Below are the code and all the weights of a small trained network. Each question names an input and a class and asks about switching units off, where a switched-off unit gives its printed mean instead of its output.

import numpy as np


def w(rows, s, z=0):
    codes = np.array(rows[::2]) - 128.0
    scale = np.full(codes.shape[1], s)
    scale[-1] = z or s
    return codes * scale


def norm(h):
    return h / np.sqrt((h * h).mean(-1, keepdims=True) + 1e-5)


def f(y):
    return np.maximum(y, 0)


def log_softmax(a):
    a = a - a.max(-1, keepdims=True)
    return a - np.log(np.exp(a).sum(-1, keepdims=True))


def net(x, mask):
    res = np.array(x, float).reshape(1, 3) / 4 @ E
    u = 0
    for l in range(2):
        y = f(norm(res) @ A[l][:, :-1].T + A[l][:, -1])
        res = res + np.where(mask[u : u + 8], y, B[l][:, -1]) @ B[l][:, :-1]
        u += 8
    return log_softmax(norm(res)[-1] @ U[:, :-1].T + U[:, -1])


A, B = {}, {}
E = w([
[46,253,153,192,147],'x0',
[99,179,80,49,204],'x1',
[221,169,233,84,174],'x2',
],0.0033)
A[0] = w([
[167,122,90,88,86,5],'L0N1',
[192,69,73,122,60,59],'L0N2',
[168,111,162,114,172,109],'L0N3',
[149,74,159,162,52,124],'L0N4',
[90,170,100,84,206,223],'L0N5',
[132,99,169,200,90,73],'L0N6',
[61,95,23,125,2,60],'L0N7',
[135,135,179,191,84,44],'L0N8',
],0.0067,0.0023)
B[0] = w([
[74,42,232,120,103,146],'L0N1',
[2,113,192,38,150,204],'L0N2',
[67,89,141,212,211,180],'L0N3',
[179,163,53,98,182,206],'L0N4',
[181,65,73,139,11,239],'L0N5',
[126,157,22,3,74,184],'L0N6',
[189,178,155,228,237,252],'L0N7',
[158,132,97,28,74,174],'L0N8',
],0.0045)
A[1] = w([
[73,204,163,152,95,63],'L1N1',
[106,89,140,52,173,252],'L1N2',
[161,153,66,78,111,72],'L1N3',
[166,66,159,223,61,66],'L1N4',
[198,143,170,131,107,42],'L1N5',
[83,182,108,162,104,100],'L1N6',
[253,163,233,84,135,56],'L1N7',
[98,163,149,122,37,103],'L1N8',
],0.0073,0.0028)
B[1] = w([
[168,19,137,35,132,172],'L1N1',
[111,219,159,115,96,253],'L1N2',
[181,186,102,152,39,190],'L1N3',
[49,254,240,167,109,140],'L1N4',
[121,119,79,120,159,159],'L1N5',
[144,88,161,21,180,186],'L1N6',
[63,120,28,203,159,235],'L1N7',
[71,142,220,71,177,168],'L1N8',
],0.0055,0.0049)
U = w([
[90,144,36,208,233,203],'0',
[80,113,176,7,159,185],'1',
[184,170,17,89,25,169],'2',
[109,206,187,175,93,222],'3',
[132,42,130,165,91,40],'4',
[198,88,162,177,124,22],'5',
[162,47,152,155,113,33],'6',
[148,35,150,188,80,2],'7',
],0.011,0.0056)

Each question gives the input, the list of numbers given to net, and the class t.
The units are the neurons (one row each of A and B). Each row of codes is followed by its name. A weight is (code - 128) times the scale printed after its matrix; where a second scale follows, it is the last column's (A, B and U).
mask holds one flag per neuron, layer by layer. A switched-off neuron (its flag False) gives its mean, the last column of its row in B, instead of its output. The means were averaged over made-up inputs and are rounded, as every weight is.
A unit's drop is (log p(t) with every unit on - log p(t) with that unit switched off) / (log p(t) with every unit on - log p(t) with every unit switched off).
The circuit of an input: a set's keep is (log p(t) with only the set's units on - log p(t) with every unit switched off) / (log p(t) with every unit on - log p(t) with every unit switched off). Starting from the 12 units with the biggest drops (on a tie, the unit counted first), units are removed one at a time, each time the one whose removal leaves the highest keep (on an exact tie, the one counted first), for as long as the keep stays at least 0.8.
units of the circuit, in order: the units of the circuit, biggest drop first
most important unit: the unit with the biggest drop
k most important neurons: the k neurons with the biggest drops, biggest first
k most important neurons of layer l: the k neurons of layer l with the biggest drops, biggest first
input [-6,-6,4], class 1: units of the circuit, in order => [L0N2 L0N5]
input [0,3,1], class 3: units of the circuit, in order => [L1N4 L0N4 L0N6 L0N5]
input [4,7,-6], class 2: 4 most important neurons => [L0N5 L0N3 L1N7 L0N2]
input [8,0,8], class 0: units of the circuit, in order => [L1N7 L1N2]
input [4,8,-7], class 2: units of the circuit, in order => [L0N5]
input [1,5,-4], class 2: 2 most important neurons => [L0N5 L0N3]
input [6,-8,6], class 2: 4 most important neurons of layer 0 => [L0N6 L0N8 L0N7 L0N2]
input [-2,-2,3], class 3: units of the circuit, in order => [L0N5 L1N6]
input [1,2,-2], class 3: 2 most important neurons => [L0N5 L1N4]
input [6,3,4], class 1: units of the circuit, in order => [L0N7 L1N1]
input [4,5,-2], class 2: 3 most important neurons => [L0N5 L0N2 L1N3]
input [0,-7,-7], class 0: 2 most important neurons of layer 1 => [L1N2 L1N1]
input [0,-4,3], class 2: 2 most important neurons => [L0N6 L0N7]
input [-1,-8,6], class 2: most important unit => L0N6
input [7,-7,-3], class 1: 2 most important neurons of layer 1 => [L1N8 L1N6]
input [7,6,4], class 1: 3 most important neurons of layer 0 => [L0N7 L0N4 L0N6]
input [2,3,-3], class 3: 2 most important neurons of layer 1 => [L1N4 L1N7]
input [8,-7,-6], class 1: 3 most important neurons of layer 1 => [L1N6 L1N1 L1N7]
input [-2,-3,2], class 3: 2 most important neurons => [L1N2 L0N2]
input [-6,-7,2], class 2: 3 most important neurons of layer 0 => [L0N4 L0N6 L0N8]
input [3,7,7], class 0: 2 most important neurons => [L1N7 L0N6]
input [-3,1,-2], class 3: most important unit => L0N2
input [3,-6,5], class 2: 2 most important neurons of layer 0 => [L0N6 L0N8]
input [-4,-4,1], class 1: 2 most important neurons of layer 0 => [L0N2 L0N5]
input [4,-1,0], class 1: 2 most important neurons => [L1N8 L0N4]
